[128 = 0]
[142 143 116  99 153 117 115 134  97 150 103 115 134 150 133 120 132 140
 135 125 137 112 149 113 117 139 110 145 169 110 134 118 140 118 135 153
 147 113 148 116  95] => <50> (45)
[152 127 128 132 146 126  95 135 122 123 160 124 134 149 141 127 139 106
 139 125 122 106 160 103 138 124 127 128  94 131 122  59 142 137 141 130
 111 130 106 142 111] => <45> (36)
[153 131 162 124 131 112  87 135 151 120 144 143 147 133 133 112 124 121
 124 122 132 117 107 105 127 118 117 117  80 107 132  98 114 133 124 150
 123 126 148 144 139] => <49> (47)
[130 129 125 128 132 127  99 135 126 120 123 128 137 137 132 129 129 116
 134 126 127 109 124 118 138 126 129 125  90 143 109  70 130 128 128 123
 109 135 112 137 132] => <45> (36)
[141 125 169 133 132 139 102 126 144 129 160 146 142 128 154 113 121 118
 133 120 128 119 151 104 132 127 127 145  69 119 101  92 124 129  98 151
 119 130 112 147 177] => <49> (47)
[139 129 119 139 145 143 114 142 124 127 155 126 137 127 120 140 123 115
 162 135 104 114 158 125 146 137 118 129 121 156 112  92 144 139 137 129
 115 138 107 149 129] => <45> (36)
[136 141  93 122 143 138 135 150  96 114 146 140 121 124 131 148 127 141
 120 126 114 133 163  88 138 149 131 156  75 145 125  94 125 129 128 140
 115 127  82 138 137] => <41> (36)
[133 126 130 141 134 150 113 136 119 119 165 138 137 103 114 143 121 124
 149 123 110 114 151 100 138 140 136 118  87 149 100  89 151 139 129 124
 109 144 100 179 158] => <45> (36)
[154 136 136 119 147 126  95 130  80 126 128 127 109 138 112 130 135 114
 121 133 127 114 149 138 150 145 115 134 151 164 121 108 115 124 111 122
 126 118 102 115  97] => <50> (36)
[146 128 151 125 136 112  99 124 135 130 113 125 158 132 137 117 130 120
 121 127 136 127  97 131 125 137 119 129 112 100 123 118 121 140 132 158
 140 136 148 136 127] => <45> (47)
[169 116 130 132 133 133 111 117 119 122 130 129 151 154 131 138 130 110
 141 128 122 126 160 125 147 149 130 144 109 142 108  91 133 126 152 128
 120 141  93 132 141] => <49> (36)
[148 151 100 124 161 126 115 127 108 121 119 135 134 149 156 130 130  84
 133 118 126 135 144 130 146 136 129 131  83 144 106  75 135 131 132 122
 121 121 101 125 126] => <49> (36)
[159 138 108 142 162 118 128 136 108 123 133 122 125 142 144 124 130 132
 123 129 140 138 164  85 149 145 142 152  85 143 127  47 153 131 138 154
 114 111 104 124 117] => <45> (36)
[120 126 167 121 115 121  85 125 135 128 100 143 151 146 137 115 120  98
 126 120 140 121 127 143 120 112 114 121 111 130  93 117 101 106 117 132
 129 133 129 146 160] => <49> (45)
[155 123  86 143 141 125  91 148 141 127 115 118 151 120 127 133 125 113
 159 119 130 114 125 150 138 149 111 130 138 150  76  88 147 138 129 113
 120 136 116 146 125] => <45> (36)
[161 127 127 132 187 151 121 141 100 125 201 123 106 122 122 136 146 147
 149 129 119 104 201  71 154 134 126 142 147 120 153  90 158 130 135 134
 112 121 107 118 103] => <50> (36)
[168 134  96 130 158 139 136 145  96 144 155 145 123 129 127 154 139 144
 154 128 123 121 174 101 135 142 127 144 187 126 141 115 171 123 150 129
 133 117 122 120  88] => <50> (36)
[112 136 124 127 123 153 134 122 120 129 155 146 123 102 125 140 120 155
 108 131 127 154 130 108 120 140 130 120  82 140 149 162 132 142 122 141
 137 111 133 137 144] => <41> (47)
[164 147 109 130 156 146 118 111 149 139 144 133 145 111 127 120 127 149
 130 114 125 133 131 103 124 142 125 147 119 115 105 103 154 144 130 158
 133 123 137 136 160] => <45> (47)
[142 148 116 115 127 119 103 108 131 130  81 132 139 131 144 109 129 137
  96 121 151 153 106 147 117 134 121 149 115 122  87 130 123 138 106 163
 146 119 136 121 156] => <45> (47)
[147 134 106 121 133 146 119 129  85 115 154 145 125 118 120 139 132 131
 114 131 120 110 153  80 134 133 128 111  67 145 132  97 140 124 119 116
 124 123  95 146 145] => <41> (36)
[102 130 171 114 142 131 110 140  58  81 190 134 102 106 107 163 119 132
  79 128 132 112 151  20 190 149 138 126   4 123 144  41 109 149  90 167
 123 130  93 165 180] => <41> (45)
[133 132 113 113 146 115  95 135  87 118  91 116 133 134 121 118 135 104
 121 117 145 116 140 138 134 131 125 138 151 141 122 106 113 120 102 114
 130 120 117 105  90] => <50> (36)
[117 156  50 115 146 121 140 113  61 119  35 131 128 142 124 134 135 129
  97 141 150 149 113 173 136 162 131 143  99 152  94 125 100 122 119 127
 150 111 120  87 103] => <41> (36)
[148 125 141 114 137 119  68 128 115 142 119 123 139 129 119 111 129 116
 118 121 132 117  96 137 110 122 110 126 163 109 114 145  99 125 105 137
 141 126 156 116 104] => <50> (47)
[151 129 136 134 138 136 105 134 155 146 162 134 153 143 135 120 119 126
 133 130 134 129 139  97 132 122 116 138  92 131 105 112 128 136 131 140
 120 125 114 154 180] => <45> (47)
[143 130 185 132 136 126 119 119 138 121 139 133 136 141 144 120 121 130
 115 128 135 118 142  95 124 145 123 144 105  99 112  94 127 131 130 155
 130 133 122 145 177] => <49> (45)
[163 149  92 138 168 144 149 137 126 131 116 123 131 139 141 141 122 142
 144 127 137 137 172 120 154 158 126 160 139 147  87  80 169 134 148 143
 120 125 106 133 107] => <45> (36)
[153 123 188 127 137 132  87 130 127 120 197 153 131 140 149 105 116 122
 117 127 118 107 164  52 130 118 132 124  42 116 129  64 146 138 119 147
  96 116  99 168 183] => <49> (45)
[153 129 141 133 140 119  81 133 114 116 119 123 158 138 138 124 151 102
 141 126 136 130 133 135 129 157 123 138  98 147 108  85 128 151 125 136
 114 139 107 147 123] => <45> (36)
[185 138 104 152 165 159 143 138 140 149 187 126 128 147 139 160 160 148
 152 123 114 122 198  90 132 148 128 148 139 123 136  82 184 128 162 135
 125 133 101 150 143] => <49> (36)
[136 125 184 123 143 132  77 120 117 131 145 134 124 130 124 115 134 122
 107 127 140 103 121  92 115 116 121 111 130  99 100 114 110 136  92 149
 137 125 146 141 134] => <50> (45)
[164 174 101 107 192  92 191 127  20 101  73 114  67 200 166 112 147 152
  73 131 166 178 205  93 163 157 155 190  77 139 153  45 144 110 106 189
 136 103  85  65  82] => <50> (36)
[132 129 132 112 134 103  76 121 157 127  76 132 155 120 141 104 125 108
 124  76 146 120  85 157 115 126 106 132 130 114 120  98 122 134 102 140
 142 144 145 127 138] => <45> (47)
[141 133 138 136 142 139 109 138 121 129 150 132 149 139 129 135 126  99
 146 127 126 124 176 120 137 143 116 133 104 153 110  89 138 132 138 126
 116 136  93 136 154] => <49> (36)
[142 105 109 126 144 120  98 136 129 125 125 122 147 133 137 133 116  99
 149 127 130 122 142 143 144 127 122 136 102 149 114  90 130 140 131 115
 119 116  88 133  96] => <49> (36)
[133 139 162 121 145 102 131 122  92 131  65 120 121 149 126 139 140 147
 106 127 159 137 129 129 131 132 123 161 179 112 129 138 115 126 110 157
 155 117 148  97 141] => <50> (45)
[130 126 119 133 100 127  95 133 133 133 131 135 149 110 107 123 129 123
 160 127 121 116  96 113 110 120 116 103 118 112 151 135 111 143 129 135
 139 137 154 151 100] => <41> (47)
[137 135 116 121 140 135 143 125 120 122 153 139 130 128 141 125 136 163
  91 131 125 146 130  81 127 143 138 128  39 118 127 106 120 135 130 149
 133 120 129 141 170] => <41> (47)
[142 131 125 119 150 118 111 115  81 128 120 124 114 144 126 121 132 118
 124 124 137 117 159 125 136 135 121 133 148 142 123  97 119 115 115 127
 133 116 102 100  94] => <50> (36)
[152 124 152 123 126 117  88 119 155 130 127 121 138 127 143  91 125 110
 129 121 141 128 108 125 128 112 118 130 124 101 120  91 139 135 113 142
 126 124 124 137 121] => <49> (47)
[131 114 145 125 137 117 116 131 111 102 128 138 131 125 119 131 117 108
 169 123 135 134 131 119 143 136 129 131  72 145 118  85 122 153  95 138
 125 134  96 142 139] => <45> (36)
[149 142 159 129 130 150  90 137 142 125 138 122 153 122 125 120 128 134
 109 124 133 132 103 112 122 133 115 149 102  95  88 122 111 139 115 153
 127 132 140 153 172] => <45> (47)
[147 150 155 119 142 122 107 119 148 125 151 147 133 134 145 105 119 127
 127 120 132 119 142  98 132 109 132 128  85 125 129  77 141 140 122 142
 119 125 116 149 156] => <49> (47)
[124 121 160 119 134 124  69 142 107 101 138 127 140 150 118 126 121  92
 137 129 129 104 135 107 147 136 120 126  85 157  99  65 115 144 110 125
 107 143 107 155 128] => <45> (36)
[158 131 135 142 148 137 107 133 127 136 160 126 134 132 146 121 121 132
 153 124 131 110 165  80 118 143 124 144 104 126 130  88 144 138 124 156
 120 118 117 141 144] => <45> (45)
[168 139  98 136 160 140 134 135 109 134 133 124 115 139 135 141 135 131
 154 120 115 105 180 115 135 143 132 144 179 142 126  82 169 122 144 130
 121 128 108 114 105] => <50> (36)
[151 129 124 129 131 124 118 137 152 138 149 116 129 143 148 127 137 113
 164 126 121 115 162 113 130 125 129 147 145 134 144  91 147 126 148 131
 122 115 100 129  99] => <49> (36)
[162 145 137 126 157 112 123 129 110 114 121 124 118 157 134 117 131 114
 135 107 138 130 168 129 156 146 129 154 101 138 113  96 129 102 146 138
 117 121 105 127 114] => <49> (36)
[163 133 116 136 160 132 122 134 112 108 162 118 133 118 136 130 123 145
 141 129 129 120 169  82 154 141 130 148  71 132 132  40 161 146 132 146
 113 123 102 132 127] => <45> (36)
[182 128 195 128 149 131  92 129 144 131 170 136 155 140 136 125 136 126
 123 133 135 123 142 101 120 120 115 136 118  94 120  92 129 137 131 161
 114 150 129 148 184] => <49> (45)
[163 155 126 111 159 109 137 124 111 123 112 125 123 195 161 116 143 147
 110 129 143 147 146  84 128 137 137 161  54 108 143  40 133 137 154 181
 134 119 122 131 123] => <45> (45)
[129 145  98 119 131 129 155 125  96 134 140 127 117 129 141 128 129 180
 109 137 137 166 138  75 122 142 133 138  83 109 160 132 114 135 141 154
 141 115 136 119 126] => <41> (47)
[163 132 155 122 160 137 109 128 109 138 151 127 119 124 125 125 134 143
 119 125 133 136 164 111 132 138 138 120 165 115 123 120 144 130 113 151
 138 148 134 131 134] => <50> (45)
[199 122 123 157 184 161 183 139 120 136 236 118 104 133 134 148 136 176
 153 134 101 122 236  39 154 151 148 164 162 107 161  70 201 124 169 152
 110 115 102 124 139] => <50> (36)
[150 131 161 127 131 130  94 132 156 119 149 124 151 111 132 117 122 126
 121 121 132 118 116 110 124 130 119 133 113 112 114 118 125 142 122 148
 127 114 136 141 150] => <45> (47)
[158 141 130 120 168 122 138 130 110 124 152 125 107 128 141 116 132 160
  96 128 139 127 171  69 130 137 131 161 128 108 145  88 144 128  93 176
 140 103 131 145 140] => <50> (47)
[150 132 128 128 170 112 105 136 111 132 139 115 133 137 107 137 134 118
 144 131 135 102 149 129 144 142 120 136 175 137 127 109 132 134 131 120
 123 149 120 121  89] => <50> (36)
[168 130 145 138 145 113 123 158  91 103 190 134 114 133 133 129 118 130
 139 126 124 120 201  50 168 155 143 153  52 144 130  22 155 144 128 149
 101 119  80 118 156] => <45> (36)

[130 122 140 123 188 156 111  95 143 137  93 122 131 137 121 157 212 129
 126 125 146 131 137 115 126 119 102 113 132 135 109  99 149  91 140 110
 117 163 143 119 158] => <48> (33)
[131 130 124 112 151 131 125 107 122 137 108 125 125 137 135 124 159 135
 125 121 115 123 115 118 127 129 117 137 101 136  98 114 134 154 129 129
 116 126 146 139 149] => <48> (42)
[129 129  93 108 103 119 118  90  82 126 132 108 116 118 127 133 122 121
 117 124 136 127  93 124 126 127 129 146 131 120 119 104 102 197 118 119
 127 145 122 124 143] => <53> (42)
[130 134 106 109  92 134 122  99  92 130 131 110 122 121 125 130 150 111
 117 127 131 129 100 122 129 141 141 143 113 123 100 109  96 146 112 123
 117 146 115 133 129] => <59> (37)
[129 121 115 140 142 125 132 139  68 136 143 137 123 136 137 149 128 102
 122 125 131 131 106 118 124 119 118 107 115 134 153 153 141 126 131 113
 127 149 128 101 157] => <53> (33)
[119 143 130 116 132 133 113  58 123 136 106 115 134 134 140 117 199 146
 124 129 126 131 125 140 133 140 141 152  88 136  88 110  84 133 122 140
 118 113 145 132 127] => <47> (37)
[129 128 129 120 159 134 132 148 145 131 114 121 135 146 146 141 158 104
 113 128 141 128 118 122 127 106 110 113 110 134  96 114 156 129 137 123
 123 120 144 125 145] => <48> (38)
[124 131 129 109 173 134 118  80 158 134 100 125 125 129 130 137 179 147
 128 105 142 141 128 144 128 118 109 133 133 133 108 104 145 123 143 144
 132 144 122 122 148] => <48> (33)
[141 120 105 138 122 129 131 144  77 118 149 135 115 118 122 142 128  88
 129 131 129 124 110 119 130 117 125  93 143 124 153 126 131 128 119 111
 120 163 112 120 136] => <53> (33)
[132 132 110 112 121 143 123 113 137 126 105 112 119 123 128 147 162 103
 108 123 146 128  92 110 126 128 118 133 123 123  80  95 123 126 121 130
 108 143 116 133 144] => <48> (33)
[126 135 118 109 142 126 121  98 131 134 107 120 125 139 151 131 179 134
 125 125 125 123 119 124 127 137 128 138  66 135  82 113 115 140 129 134
 117 113 145 128 148] => <48> (37)
[124 117 136 132 178 150 119 140 145 131 100 126 136 138 124 142 172 131
 130 123 136 125 143 115 128 157 106 102 125 131 119 121 151  97 145 135
 124 143 135 113 149] => <48> (33)
[125 106 137 132 189 151 122 119 124 146  93 139 143 146 122 123 180 174
 148 122 113 130 161 128 133 157 114  93  84 138 107  98 129 155 131 125
 137 127 149 110 156] => <48> (37)
[121 120 114 122 103 116 114 128  90 129 139 117 112 124 129  95  98 121
 122 127 135 131 109 132 129 126 127 133 125 123 125 123 105 197 122 113
 144 129 113 108 133] => <53> (37)
[127 109  99 135 104 153 125 193  95 118 128 127 111 136 116 149 113  81
 111 134 143 133 110 113 129 140 127  86 148 118 131 113 125 135 129 123
 124 160  87 129 130] => <53> (33)
[130 141 124 122 127 139 119  64 125 125 125 120 128 118 124 137 157 136
 134 117 142 133 122 119 127 116 128 148 153 122 139 124 122 100 122 133
 118 157 133 133 134] => <59> (33)
[128 125 105 123  95 148 123 138  98 128 130 127 123 125 125 141 150 102
 115 130 137 128 105 120 128 129 141 116 129 126 121 123 109 117 128 141
 104 147 113 129 129] => <59> (37)
[130 115 117 123 159 155 115 127 119 132  93 125 132 137 123 141 192 139
 124 128 130 130 124 118 127 150 120 104  98 128  88  93 110 146 130 128
 124 138 129 127 140] => <48> (42)
[137 113 100 129  93 149 138 218 138 114 136 131 116 109  98 141  72  73
 113 141 130 125 107 117 124 127 131 101 169 113 126 123 143 136 116 122
 115 151  88 145 100] => <53> (33)
[133 132 109 123 112 128 116  73  83 119 137 124 125 113 124 130 142 123
 119 123 131 126  96 118 126 130 134 140 130 121 130 116 106 147 118 117
 111 150 122 122 142] => <53> (35)
[133 130 118 147 111 144 122 120  97 124 143 129 125 110 112 140 140  99
 120 131 140 135 125 119 125 125 128 109 166 124 160 136 130  67 120 130
 114 172 111 120 132] => <53> (33)
[114 130 117 121 135 116 126 109  91 128 131 134 120 129 132 140 114 135
 133 120 115 118 108 121 126 122 119 150 105 132 132 131 121 169 121 114
 132 123 143 117 150] => <53> (42)
[130 116 118 141 128 160 124 185 145 122 122 135 126 125 113 147 133 103
 130 133 136 150 138 114 131 141 128  85 158 125 130 125 136  80 133 138
 121 143  99 129 127] => <48> (33)
[131 148 115 125  96 142 125 108 171 114 124 114 122 103 126 143 160 109
 103 127 165 134 111 119 140 108 132 149 175 128 129 133 124  35 133 146
 103 146 108 142 118] => <59> (33)
[124 122  95 131  88 133 112  99  34 132 157 122 129 134 130 132 131  94
 115 134 153 142 101 143 133 134 141  95 147 114 148 110 103 155 109 124
 120 169 103 119 127] => <53> (35)
[125 142 132 118 137 133 122 111 153 132  94 128 134 137 147 127 186 136
 123 132 118 111 111 126 129 132 128 145  77 137  78 125 121 111 129 148
 114 112 140 132 137] => <47> (37)
[135 130  95 101  94 135 121 124 119 130 126 109 119 121 132 133 142  90
 113 132 130 126  87 128 125 133 149 144 105 108  83  98 107 163 110 132
 102 131 115 156 122] => <59> (37)
[126 129 114 106 134 138 106  82 125 134 101 108 125 144 141 143 202 115
 110 126 156 132 102 121 132 132 132 136 103 129  75  96 115 138 127 131
 114 138 147 131 141] => <48> (37)
[126 139 135 122 148 127 126 101 168 122 101 124 125 126 133 142 177 134
 109 119 135 127 115 112 123 101 114 146 117 127 116 140 142  64 145 134
 119 126 148 124 141] => <59> (33)
[127 113 112 119 151 133 121 134  87 140 123 131 118 139 123 135 130 119
 130 133 121 127 118 121 122 134 125 103 102 129 115 105 126 184 126 110
 127 135 125 116 142] => <53> (37)
[133 109 124 104 102 158 120 182 154 138 117 108 123 137 132 138 148  77
 103 142 141 133 124 133 131 145 143 106 132 119  61  86 131 134 131 137
 112 125 105 162 101] => <48> (35)
[133 124 142 118 173 138 120 131 130 133 103 126 131 148 145 149 189 109
 120 127 128 128 116 121 123 128 112 114  84 136  83 110 156 119 136 132
 119 128 146 126 155] => <48> (38)
[121 114 112 113 137 148 118 139 121 132 103 123 128 139 115 125 153 138
 132 118 123 139 136 127 134 152 127 109 106 124 100  97 117 163 127 129
 126 126 122 125 137] => <48> (37)
[110 124 123 104 154 133 104 116 175 131  86 119 120 124 132 138 155 165
 119 122 133 129 120 118 130 131 105 146 101 132  86 111 133 159 147 128
 134 110 141 131 141] => <47> (42)
[128 136 116 129 120 148 131 121 142 125 112 118 127 123 130 145 158 112
 112 126 149 129 113 113 129 119 123 128 141 125 127 138 135  66 141 138
 122 149 121 126 133] => <61> (33)
[120 128 135 111 156 140 130 103 157 134  96 123 133 137 124 131 166 151
 128 118 132 129 131 122 131 139 111 138 106 128  97 103 128 135 139 119
 126 121 140 129 142] => <48> (42)
[132 128 129 113 174 137 107  84 113 136  96 123 135 143 143 136 211 135
 127 115 128 132 124 116 123 131 117 127  76 136  89 103 128 133 130 128
 113 128 173 124 157] => <48> (38)
[137 138 115 116 135 125 117  41  79 130 129 126 126 107 123 134 161 141
 134 116 121 128  97 117 129 123 120 146 114 124 133 105 115 147 115 116
 111 152 148 119 155] => <59> (35)
[133 122 112 122 122 121 123 121  64 128 152 122 116 131 131 151 104  93
 125 127 134 126  98 123 124 104 124 125 136 123 151 128 130 171 116 111
 138 155 123 115 140] => <53> (38)
[124 135 115 109 112 135 123 129 122 125 110 119 131 135 135 129 165 122
 118 131 123 124 111 120 125 144 148 130  83 132  75 120 106 137 131 133
 116 109 133 140 144] => <48> (37)
[117 121 126 115 167 134 118 132 135 130 100 118 131 150 145 156 171 123
 117 125 144 129 135 120 130 128 108 112 103 137  86 112 138 144 141 134
 133 117 143 115 144] => <48> (38)

[126 136 143 120 123 111 139 129 133 108  93 130 132 132 112 139 130 106
 129 128 134 121 135 127 123 127 124 122 128 144 134 127 116 125 127 110
 138 128 115 151 131] => <23> <245>
[134 126 133 116 132 109 136 123 121 108  93 115 132 139 116 138 140 111
 135 123 126 109 134 124 118 124 129 109 136 127 130 114 117 120 128 113
 136 113 127 148 131] => <23> <253>
[141 124 141 109 118 176 134 145 137 153 153 108 123  97  95 140 132 138
 115 129 129 120 128 115 145 133 122 128 147 104 136 139 146 126 109 138
 119 121 117 125 131] => <16> <245>
[126 130 132 118 114 131 145 127 133 114 109 122 134 130 105 145 144 109
 140 126 127 125 136 131 123 113 120 120 134 140 134 129 113 126 124 113
 129 124 110 158 128] => <23> <248>
[130 137 128 128 119  87 141 133 128 103  97 129 131 123 116 147 143 115
 151 126 127 130 126 130 125 126 122 116 123 142 138 124 102 144 131 113
 124 143 124 155 119] => <23> <253>
[136 142 146 119 122 127 142 132 133 122 118 123 131 111  99 145 132 115
 128 127 131 127 132 129 129 122 122 123 136 131 137 136 119 139 120 119
 126 134 113 151 125] => <17> <253>
[122 133 127 138 116  60 135 120 117  83  83 142 137 148 136 144 145 107
 153 118 125 140 131 146 111 112 128 108 121 154 128 117  94 135 137 106
 132 144 124 159 120] => <23> <253>
[137 115 146 117 112  85 144 116 120 100  92 124 138 130 107 157 174 111
 135 110 123 145 137 145  94  78 131  89 159 116 130 123 110 131 109 112
 127 125 109 173 124] => <16> <253>
[154 120 141 102 145 130 138 134 113 137 114 113 117 100  86 157 155 130
 124 118 126 103 125 113 130 124 125  94 160  88 134 123 128 126 110 129
 122 109 131 145 131] => <16> <253>
[132 113 113 102 131 154 141 130 119 130 117 116 123 133 100 149 162 121
 140 115 116 102 134 115 125 117 117 106 151 101 134 108 123 113 120 123
 125  94 130 142 133] => <16> <253>
[133 129 121 109 127 157 141 140 130 130 119 114 120 118  99 146 137 121
 140 133 123 106 130 115 140 137 115 123 135 124 139 120 123 126 122 127
 125 114 122 142 134] => <23> <245>
[131 129 133 113 137 135 137 127 131 122  98 126 127 134 109 136 120 110
 119 133 135 109 133 114 129 148 115 120 128 134 135 120 122 121 126 117
 140 112 122 145 136] => <23> <245>
[128 131 131 112 126 137 141 129 131 119  98 126 126 138 108 135 129 107
 132 131 132 103 136 121 129 141 117 126 127 141 137 121 120 118 130 115
 136 113 120 144 131] => <23> <245>
